[-1.70 -2.21 -6.92 -1.50  1.14 -3.78 -5.82 -5.43  1.93  6.90]  V
[ 1.14  6.33  0.65  4.61  6.58 -2.58  2.18  0.48 -2.00 -0.43]  M
[ 6.93 -3.70  5.81  5.68 -1.33 -5.66  0.95  6.14 -4.09  0.19]  H
[ 4.61  0.48  1.13  0.65  6.33 -0.43 -2.58  6.58  2.18 -2.00]  R
[ 3.01  5.68  5.81  6.93 -1.33  1.40 -5.66 -3.70  0.94 -2.71]  W
[ 6.93 -3.70  5.81  5.68 -1.33 -5.66  3.00  1.40 -2.71  0.94]  T
[-0.58  3.00 -5.56 -0.87  2.17  0.64 -4.02 -0.80 -2.20 -2.58]  A
[ 3.77  3.83  6.18 -2.28  2.14  1.04 -1.28  3.81 -6.76 -4.09]  Y
[ 1.38  1.27  1.64 -0.60  0.65 -0.50  0.70  3.41 -1.44 -2.16]  X
[-2.60  2.25  3.46 -7.92 -6.22  1.73  5.31 -3.22  8.29 -1.28]  U
order: [ 1.64 -2.16  0.65  3.41  1.38 -0.60 -1.44  0.70  1.27 -0.50]
X
order: [-2.20 -2.58 -0.58  3.00 -5.56 -0.87  2.17  0.64 -4.02 -0.80]
A
order: [-5.56 -4.02 -2.58 -2.20 -0.87 -0.80 -0.58  0.64  2.17  3.00]
A
order: [-0.43  1.14  6.33  0.65  4.61  6.58 -2.58  2.18  0.48 -2.00]
M
order: [-5.66 -3.70 -2.71 -1.33  0.94  1.40  3.00  5.68  5.81  6.93]
T

[-3.22 -7.40 -3.62 -0.68  2.27 -0.66 -3.98  0.57  1.42 -2.10  4.56  3.34
 -3.00 -1.19 -1.80  3.23 -5.12 -1.08  0.10 -6.59 -4.67] = Giz
[-4.67  0.57  3.23 -1.08  2.27  4.56  3.34 -3.98  0.10 -1.80 -3.22 -5.12
 -1.19 -2.11 -3.62 -3.00 -0.66 -6.59 -7.40 -0.68  1.42] = furom
[-0.68  3.23 -1.80 -1.19  2.27 -3.99  0.10  4.56  1.42 -2.11 -1.08 -7.40
  3.34 -4.67 -5.12 -3.00 -0.66  0.57 -6.59 -3.22 -3.62] = Gemef
order: [-5.12 -0.68  2.27  3.34 -0.66  1.42 -3.00 -7.40  3.23 -3.22  0.57 -3.62
 -1.19 -2.11  4.56 -1.80  0.10 -4.67 -1.08 -3.99 -6.59]
Gemef
order: [-3.62 -3.22 -6.59  0.57 -0.66 -3.00 -5.12 -4.67  3.34 -7.40 -1.08 -2.11
  1.42  4.56  0.10 -3.99  2.27 -1.19 -1.80  3.23 -0.68]
Gemef
order: [-0.66 -6.59 -7.40 -0.68  1.42 -4.67  0.57  3.23 -1.08  2.27  4.56  3.34
 -3.98  0.10 -1.80 -3.22 -5.12 -1.19 -2.11 -3.62 -3.00]
furom
order: [-3.98  0.10 -1.80 -3.22 -5.12 -1.19 -2.11 -3.62 -3.00 -0.66 -6.59 -7.40
 -0.68  1.42 -4.67  0.57  3.23 -1.08  2.27  4.56  3.34]
furom
order: [-7.40 -6.59 -5.12 -4.67 -3.98 -3.62 -3.22 -3.00 -2.11 -1.80 -1.19 -1.08
 -0.68 -0.66  0.10  0.57  1.42  2.27  3.23  3.34  4.56]
furom
order: [-7.40 -0.68 -3.99  3.23 -3.22 -6.59  0.57 -1.19 -4.67 -2.11  3.34 -3.00
 -1.08  4.56  1.42  2.27 -3.62 -1.80  0.10 -5.12 -0.66]
Gemef

[ 1.19 -0.74 -0.97 -1.12 -1.07 -1.87 -1.14 -0.71  4.63 -1.86  0.75 -0.73
  1.40] : radag
[ 1.19 -0.97 -0.74 -1.07 -1.87 -0.73  0.74 -1.86 -0.71 -1.14  1.40  4.63
 -1.12] : kug
[-1.14 -1.12 -1.07 -0.97 -0.73  4.63 -1.86  1.19 -0.71 -1.87  0.74  1.40
 -0.73] : vuni
[ 4.63  1.19  1.40 -0.97 -0.74 -1.12 -1.07  0.74 -1.86 -0.40 -0.71 -1.14
 -0.74] : duku
order: [-0.74  4.63  1.19  1.40 -0.97 -0.74 -1.12 -1.07  0.74 -1.86 -0.40 -0.71
 -1.14]
duku
order: [-0.97 -0.73  4.63 -1.86  1.19 -0.71 -1.87  0.74  1.40 -0.73 -1.14 -1.12
 -1.07]
vuni
order: [-1.87 -1.86 -1.14 -1.12 -1.07 -0.97 -0.74 -0.73 -0.71  0.74  1.19  1.40
  4.63]
kug
order: [-0.71 -1.14 -0.74  4.63  1.19  1.40 -0.97 -0.74 -1.12 -1.07  0.74 -1.86
 -0.40]
duku
order: [-0.97  4.63 -0.73 -1.12  1.40  0.75 -0.71 -1.87 -0.74 -1.07 -1.86 -1.14
  1.19]
radag
order: [-0.74 -1.14 -0.71 -0.40 -1.86  0.74 -1.07 -1.12 -0.74 -0.97  1.40  1.19
  4.63]
duku

[ 1.10 -3.94 -2.45  5.33  2.74 -4.56 -2.96  4.52] = nuf
[-3.14  1.57  2.69 -2.64  0.46  4.09 -2.57  1.39] = zulek
[-3.00  3.94  2.25  1.24 -5.37 -0.92 -3.78  0.76] = tobu
[ 5.12 -3.61 -3.88  3.30  8.28 -4.64  6.69 -3.41] = fon
[-2.96 -2.44  2.74  5.32 -4.56  4.52 -3.94  1.10] = tuvul
[-3.93  4.51 -4.56  5.33  1.10  2.74 -2.44 -2.96] = sem
[-2.57 -2.65  1.57 -3.14  0.46  2.69  1.39  4.09] = Vugaf
[ 5.33 -4.56  2.74 -2.44 -2.96  1.10 -3.94  4.52] = linub
[ 5.33 -4.56 -2.44  1.10  2.74 -3.94  4.51 -2.96] = Fama
[ 0.70 -4.85 -2.28  1.97 -0.26 -1.83  1.55 -2.74] = Zusaz
order: [ 1.39 -2.57  4.09  0.46 -2.64  2.69  1.57 -3.14]
zulek
order: [-4.56 -3.94 -2.96 -2.44  1.10  2.74  4.51  5.33]
Fama
order: [-3.94  2.74 -4.56  1.10  5.33 -2.96  4.51 -2.44]
Fama
order: [-2.96  5.33 -4.56 -2.44  1.10  2.74 -3.94  4.51]
Fama
order: [-3.94  4.52  5.33 -4.56  2.74 -2.44 -2.96  1.10]
linub
order: [ 4.52 -3.94  1.10 -2.96 -2.44  2.74 -4.56  5.33]
linub

[0.03 0.47 7.02 0.49 6.72]  rega
[0.03 0.47 6.72 0.50 7.02]  toz
[0.01 0.88 7.98 5.19 0.10]  bapas
order: [0.47 6.72 7.02 0.03 0.49]
rega
order: [0.47 7.02 0.03 6.72 0.49]
rega
order: [0.03 0.47 0.50 6.72 7.02]
toz
order: [7.02 0.47 0.49 0.03 6.72]
rega

[ 2.36  0.53  1.96 -4.80  2.84  2.97 -5.12 -5.68  4.35 -6.40  2.66  1.91
  2.54]  mevip
[ 2.36  1.96 -6.40 -5.69  2.97  0.53  2.66  2.54 -5.12  2.84 -4.80  4.36
  1.91]  Moli
[ 2.54  2.84 -6.40  1.96  2.66  1.91  0.53  2.36 -4.80 -5.12  4.35  2.97
 -5.69]  Fonu
order: [ 2.54  1.91  2.66 -6.40  4.35 -5.68 -5.12  2.97  2.84 -4.80  1.96  0.53
  2.36]
mevip
order: [-6.40 -5.69 -5.12 -4.80  0.53  1.91  1.96  2.36  2.54  2.66  2.84  2.97
  4.35]
Fonu
order: [ 2.36 -4.80 -5.12  4.35  2.97 -5.69  2.54  2.84 -6.40  1.96  2.66  1.91
  0.53]
Fonu
order: [ 2.97  2.84  1.91  1.96 -5.69  2.36  2.54 -5.12 -4.80 -6.40  2.66  4.36
  0.53]
Moli
order: [ 1.91  2.36  2.66  2.54  2.97  0.53  4.35  1.96 -6.40 -5.69 -5.12 -4.80
  2.84]
Fonu
order: [-6.40 -5.69 -5.12 -4.80  0.53  1.91  1.96  2.36  2.54  2.66  2.84  2.97
  4.36]
Moli

